Here is a tiny trained network, its code and every weight. The questions are about switching its units off for an input and a class, where a switched-off unit gives its printed mean instead of its output.

import numpy as np


def w(rows, s, z=0):
    codes = np.array(rows[::2]) - 128.0
    scale = np.full(codes.shape[1], s)
    scale[-1] = z or s
    return codes * scale


def norm(h):
    return h / np.sqrt((h * h).mean(-1, keepdims=True) + 1e-5)


def f(y):
    return np.maximum(y, 0)


def log_softmax(a):
    a = a - a.max(-1, keepdims=True)
    return a - np.log(np.exp(a).sum(-1, keepdims=True))


def net(x, mask):
    res = np.array(x, float).reshape(1, 8) / 4 @ E
    u = 0
    for l in range(4):
        y = f(norm(res) @ A[l][:, :-1].T + A[l][:, -1])
        res = res + np.where(mask[u : u + 7], y, B[l][:, -1]) @ B[l][:, :-1]
        u += 7
    return log_softmax(norm(res)[-1] @ U[:, :-1].T + U[:, -1])


A, B = {}, {}
E = w([
[78,119,159,188,168,1,96,151,136,224,118],'x0',
[161,64,113,215,141,132,189,41,114,116,71],'x1',
[160,163,123,49,95,60,211,71,154,161,174],'x2',
[128,98,139,117,131,129,123,133,156,136,128],'x3',
[175,97,115,126,193,96,150,171,92,114,161],'x4',
[149,89,132,137,117,162,77,69,90,187,193],'x5',
[127,135,126,129,131,126,128,126,124,124,130],'x6',
[110,194,155,147,244,167,134,82,211,133,183],'x7',
],0.0026)
A[0] = w([
[157,161,181,145,225,153,164,92,240,158,118,23],'0.n0',
[45,147,174,161,141,127,189,159,179,80,22,68],'0.n1',
[67,194,177,138,42,199,95,78,166,162,34,10],'0.n2',
[211,18,178,165,213,88,205,91,101,96,99,160],'0.n3',
[92,187,177,104,118,102,254,173,184,77,48,1],'0.n4',
[246,84,107,148,234,94,179,185,102,95,160,56],'0.n5',
[58,200,171,157,12,173,133,33,227,209,19,55],'0.n6',
],0.0031,0.0029)
B[0] = w([
[104,168,186,217,109,172,200,149,83,97,161,185],'0.n0',
[233,139,120,189,151,130,112,153,141,143,107,188],'0.n1',
[105,27,39,109,209,55,106,172,65,38,229,164],'0.n2',
[76,201,74,122,70,110,67,109,180,105,146,251],'0.n3',
[252,122,114,181,174,98,114,155,191,124,102,174],'0.n4',
[71,56,82,105,150,76,66,154,117,44,182,184],'0.n5',
[119,32,47,116,200,53,125,130,89,61,215,202],'0.n6',
],0.0047,0.0029)
A[1] = w([
[126,159,188,32,167,120,79,212,110,123,161,65],'1.n0',
[145,90,130,166,132,209,34,30,64,219,185,68],'1.n1',
[94,109,192,161,168,86,182,151,121,231,67,43],'1.n2',
[93,157,216,144,198,189,169,95,154,121,133,48],'1.n3',
[141,98,114,139,91,196,167,131,179,7,113,112],'1.n4',
[102,120,253,47,150,193,192,117,123,149,106,3],'1.n5',
[109,97,122,201,152,37,120,87,147,148,81,89],'1.n6',
],0.0037,0.0036)
B[1] = w([
[31,186,76,116,75,102,92,88,165,87,111,195],'1.n0',
[253,126,135,146,151,85,123,171,191,112,125,193],'1.n1',
[138,108,145,33,152,196,136,96,23,150,71,145],'1.n2',
[101,123,169,226,107,181,174,157,80,115,163,158],'1.n3',
[118,105,153,76,174,147,102,103,63,217,86,253],'1.n4',
[192,122,157,170,101,155,125,151,110,86,71,129],'1.n5',
[141,147,156,38,143,210,100,87,66,160,88,206],'1.n6',
],0.0049,0.003)
A[2] = w([
[57,186,203,89,111,91,104,189,100,158,130,125],'2.n0',
[165,90,149,58,149,226,164,88,130,66,128,43],'2.n1',
[120,90,132,120,170,94,146,144,113,69,190,103],'2.n2',
[77,107,189,184,174,30,101,95,137,177,91,100],'2.n3',
[127,161,140,86,96,74,241,59,147,130,116,29],'2.n4',
[139,137,131,66,138,70,242,97,142,130,149,4],'2.n5',
[131,70,122,206,128,137,141,3,114,68,68,109],'2.n6',
],0.005,0.0025)
B[2] = w([
[170,159,90,115,99,196,130,57,145,92,77,238],'2.n0',
[121,146,110,91,201,63,152,80,2,218,48,225],'2.n1',
[93,50,107,120,129,63,150,115,111,98,216,208],'2.n2',
[144,105,54,25,148,186,173,89,31,109,86,223],'2.n3',
[105,184,103,150,27,154,49,206,141,224,188,182],'2.n4',
[121,64,120,164,132,155,46,221,67,251,224,183],'2.n5',
[66,219,94,78,61,136,86,167,232,87,104,254],'2.n6',
],0.0047,0.003)
A[3] = w([
[206,185,111,106,140,79,208,211,146,110,76,126],'3.n0',
[253,126,120,126,83,124,93,53,138,155,226,71],'3.n1',
[117,91,106,135,19,102,146,178,98,105,89,62],'3.n2',
[123,83,171,100,41,88,141,130,62,152,62,63],'3.n3',
[137,120,109,151,195,166,105,195,129,70,36,163],'3.n4',
[127,80,187,147,14,109,169,157,105,104,109,3],'3.n5',
[56,152,188,216,148,136,199,125,87,147,173,120],'3.n6',
],0.0045,0.0014)
B[3] = w([
[216,71,157,148,146,84,132,84,167,148,78,175],'3.n0',
[158,77,190,179,121,62,143,214,171,99,3,217],'3.n1',
[81,172,181,187,205,153,172,85,182,83,216,212],'3.n2',
[123,164,162,182,245,196,220,111,139,94,190,210],'3.n3',
[150,70,183,158,55,104,117,152,118,208,173,252],'3.n4',
[69,161,217,180,223,163,242,61,194,95,245,143],'3.n5',
[126,124,189,130,110,171,193,94,161,92,144,166],'3.n6',
],0.0051,0.0036)
U = w([
[33,37,22,80,175,16,106,108,82,40,226,81],'0',
[159,163,95,29,182,231,158,38,4,252,17,80],'1',
[68,183,241,243,198,225,245,73,198,103,226,2],'2',
[254,51,191,191,139,52,90,220,221,147,26,1],'3',
[42,200,61,80,44,157,41,114,202,99,86,158],'4',
[76,92,166,185,53,153,59,200,104,215,149,241],'5',
],0.0063,0.0033)

Each question gives the input, the list of numbers given to net, and the class t.
The units are the neurons (one row each of A and B). Each row of codes is followed by its name. A weight is (code - 128) times the scale printed after its matrix; where a second scale follows, it is the last column's (A, B and U).
mask holds one flag per neuron, layer by layer. A switched-off neuron (its flag False) gives its mean, the last column of its row in B, instead of its output. The means were averaged over made-up inputs and are rounded, as every weight is.
A unit's drop is (log p(t) with every unit on - log p(t) with that unit switched off) / (log p(t) with every unit on - log p(t) with every unit switched off).
The circuit of an input: a set's keep is (log p(t) with only the set's units on - log p(t) with every unit switched off) / (log p(t) with every unit on - log p(t) with every unit switched off). Starting from the 12 units with the biggest drops (on a tie, the unit counted first), units are removed one at a time, each time the one whose removal leaves the highest keep (on an exact tie, the one counted first), for as long as the keep stays at least 0.8.
units of the circuit, in order: the units of the circuit, biggest drop first
k most important neurons: the k neurons with the biggest drops, biggest first
top k neurons in layer l: the k neurons of layer l with the biggest drops, biggest first
input [-6,-2,7,-1,-1,6,4,-7], class 2: top neuron in layer 3 -> [3.n3]
input [-6,-8,6,-3,-4,8,0,3], class 3: 3 most important neurons -> [3.n1; 1.n1; 2.n6]
input [-7,8,0,6,3,-4,5,7], class 4: top 2 neurons in layer 0 -> [0.n3; 0.n5]
input [-7,6,-3,-8,5,-8,-6,-3], class 3: top 2 neurons in layer 2 -> [2.n3; 2.n6]
input [0,7,8,-1,7,5,-4,-7], class 5: units of the circuit, in order -> [2.n4; 2.n5]
input [8,-1,3,0,-7,4,-5,2], class 1: 4 most important neurons -> [2.n3; 1.n6; 0.n5; 0.n3]
input [-7,-3,-6,-8,7,-1,6,7], class 0: units of the circuit, in order -> [0.n5; 2.n2]
input [-6,-8,1,5,3,3,-4,-5], class 4: units of the circuit, in order -> [1.n0; 0.n6]
input [8,6,-5,4,5,5,-1,-7], class 1: 2 most important neurons -> [2.n3; 1.n6]
input [8,-6,-4,8,-8,0,4,-2], class 0: units of the circuit, in order -> [0.n6; 2.n3]
input [-2,-8,8,2,4,4,7,-4], class 4: 4 most important neurons -> [1.n0; 3.n4; 2.n0; 0.n6]
input [3,8,-5,-4,0,-8,3,7], class 3: units of the circuit, in order -> [0.n1; 3.n4]
input [7,6,7,-1,0,5,-1,6], class 1: 3 most important neurons -> [2.n3; 1.n6; 3.n4]
input [0,7,-6,-6,-5,7,-5,5], class 3: 2 most important neurons -> [1.n1; 1.n0]
input [7,1,-2,7,-3,-7,-6,-8], class 2: top 3 neurons in layer 3 -> [3.n3; 3.n2; 3.n5]
input [-7,-3,-6,6,-1,3,7,5], class 1: units of the circuit, in order -> [2.n1]
input [-7,6,2,-6,-6,8,0,-8], class 2: top 3 neurons in layer 2 -> [2.n3; 2.n0; 2.n6]
input [5,-1,-2,-5,-5,3,5,-4], class 0: top 2 neurons in layer 0 -> [0.n6; 0.n2]
input [-5,-4,7,0,2,-8,-4,-8], class 2: units of the circuit, in order -> [3.n2; 3.n3]
input [-2,-7,1,-2,-1,-7,-6,-5], class 3: units of the circuit, in order -> [0.n4; 3.n0]
input [2,-8,2,-4,-2,8,-6,-3], class 3: 4 most important neurons -> [3.n1; 1.n1; 2.n6; 0.n3]
input [8,3,7,8,-1,-3,-2,4], class 1: units of the circuit, in order -> [2.n3]
input [6,7,-2,1,-2,-8,-4,7], class 3: 2 most important neurons -> [0.n1; 0.n4]
